cols: H B W U X M A
gosa: [128 201 137 130  95 144 114]
Vaz: [109  80 113 160  91 101 128]
kota: [129 150 150 108  63 200 150]
toreg: [126  86 164 161 123 148 118]
rika: [123 163 158 170 111 118 135]
howmany kota: [150]  3
after: [201]  [137]
after: [86]  [164]

cols: N Y R D K Z Q
Nolus: [ 96  90  90  78 164 125 132]
rafid: [168 169 169 169 118 193 169]
loza: [144 117 117 134 134 117 133]
howmany Nolus: [89]  0
howmany rafid: [169]  4
howmany loza: [134]  2
present: [90 78]  yes
places loza: [117]  1 2 5
after: [168]  [169]

cols: G S F L J
piv: [161  89  89 117 132]
sasem: [157  88 139 157 168]
Dager: [ 95 139 107 169 124]
Gozo: [162 138 156 120 125]
fopu: [161 162 140 188 140]
places fopu: [140]  2 4
howmany piv: [161]  1
howmany sasem: [169]  0

cols: T P V C
Dume: [109 171 166  81]
Kis: [170 110 110 207]
fum: [106 120  98 126]
nor: [165  75  67 121]
faka: [ 70 130  91 108]
tor: [111 173  59 105]
Fovif: [141 134 129 122]
howmany Kis: [110]  2
col: [ 91  59 129]  V
after: [70]  [130]
col: [126 121]  C

cols: Vano dun Rufev bag
Vulur: [153 148  81 130]
Dilek: [165 165 177  93]
bufis: [165 169  48 150]
Nezol: [149 149 149 149]
col: [165 165]  Vano
howmany Nezol: [149]  4
col: [165 165 149]  Vano
col: [165 149]  Vano
present: [166 177]  no
col: [130  93]  bag
howmany Dilek: [165]  2

cols: tob Demib zik Pepat bafav beva sebes
nud: [105 104  89 117 120 130 154]
nore: [111 137 105 128 124 125 119]
vek: [105 104  89 117 120 124 132]
tok: [187 122  50 136 151 134  67]
mutu: [208 132 133 130 134 132 144]
Mes: [ 60 128 140 119 138 120 176]
vebe: [114 126 201 121 145 131  94]
fadus: [174 112  81 135 120 130 185]
Pap: [155 133 133 133  89 137  89]
after: [122]  [50]
present: [131 145 121 201]  no
after: [208]  [132]
places Pap: [133]  1 2 3
present: [121 201 126 114]  no

cols: betar kon Dubuv pere kuf Kaziz Buzu
num: [ 76  60 173  76  76 173 173]
zuzan: [194 104  98 185  59  94  72]
megud: [123 174 117 187  61  88 133]
places num: [76]  0 3 4
after: [94]  [72]
col: [ 60 104]  kon
places num: [173]  2 5 6
col: [173  94]  Kaziz
col: [194 123]  betar

cols: feru nad pimi sired
dek: [ 72 149 149  72]
bifod: [148 124 100  53]
Turab: [123 123 123 123]
howmany bifod: [53]  1
places Turab: [123]  0 1 2 3
places dek: [149]  1 2

cols: vesu Roga Farer Teg tif Kipiz kava
gefu: [196 113 142 181 108  72 150]
rubog: [ 80  97 141 185 108  72 141]
Sisa: [196 113 142 181 209 156 184]
howmany rubog: [185]  1
col: [ 72 156]  Kipiz
col: [ 80 196]  vesu
present: [113 196]  no
col: [ 97 113]  Roga

cols: Mimok Pebe kupus mulu lani Nuv
kovi: [141  86 117 126 154 118]
bak: [141 161 190 161 190 190]
zup: [141 141 117 160 161 154]
rez: [141  80 117 161 123 190]
gugi: [152 140 160 109 142 201]
col: [141 141 141 152]  Mimok
which: [141 141 117 160 161 154]  zup
howmany zup: [141]  2
places bak: [161]  1 3
col: [ 86 161 141  80]  Pebe

cols: kos Losem pezun doda fegu dogod Fugo Nonel
tela: [109 125 123 125 115 121 124 130]
bovo: [108 108 139 116 148 118 134 117]
nodo: [125 128 129 128 127 127 129 131]
togu: [105 127 127 129 115 132 129 136]
Vot: [189 158 158 143 129 154 118  70]
tav: [113 129 130 132 121 126 132 136]
Bita: [118 130 135 118 127 129 136 131]
Lim: [124 127 119 123 118 124 119 118]
after: [148]  [118]
after: [143]  [129]
places Bita: [131]  7
howmany bovo: [118]  1
present: [123 119]  no
present: [129 115 132 129 136]  yes
present: [154 118]  yes

cols: pez toti sodog zele
Mef: [150 151 151 146]
dolam: [131 130 127 126]
sazin: [149 149 145 149]
after: [131]  [130]
howmany Mef: [151]  2
howmany dolam: [130]  1
present: [149 149 144 149]  no
after: [150]  [151]
howmany sazin: [149]  3

cols: simo Famis lof kodu Sosi beg sed
zoset: [ 82 136 120  61 123 124 120]
lol: [128 156 133 134 140 139 149]
Rof: [142  77 151 150  99  97 117]
vulag: [132 132 115 125 140 139 115]
zeni: [171  82 171 194 116 105 126]
nusa: [175 119 158 195 145 133 132]
present: [ 99 150 151  77 142]  no
howmany zoset: [124]  1

cols: soluz Dez bor sadem zataz niruz
lat: [121 118 145 126  74 112]
Zuna: [ 74 127  74 126  74  74]
mufu: [117 148 139 146 136  98]
pupe: [109  97  72 199 157  58]
howmany Zuna: [74]  4
after: [145]  [126]
places Zuna: [126]  3

cols: Metu Tuki popo bis
vono: [148 173 156 164]
Gagek: [144 142 129 129]
kerip: [208 171 106 127]
rino: [147 173 157 163]
sep: [152 146 127 127]
mari: [141 166 152 149]
led: [157 137 157 157]
koge: [135 135 124 135]
Befut: [142 149 142 129]
zut: [144 117 109 121]
Gurer: [139 164 151 139]
after: [124]  [135]
places Gurer: [151]  2
places koge: [135]  0 1 3
places led: [157]  0 2 3
col: [137 135]  Tuki

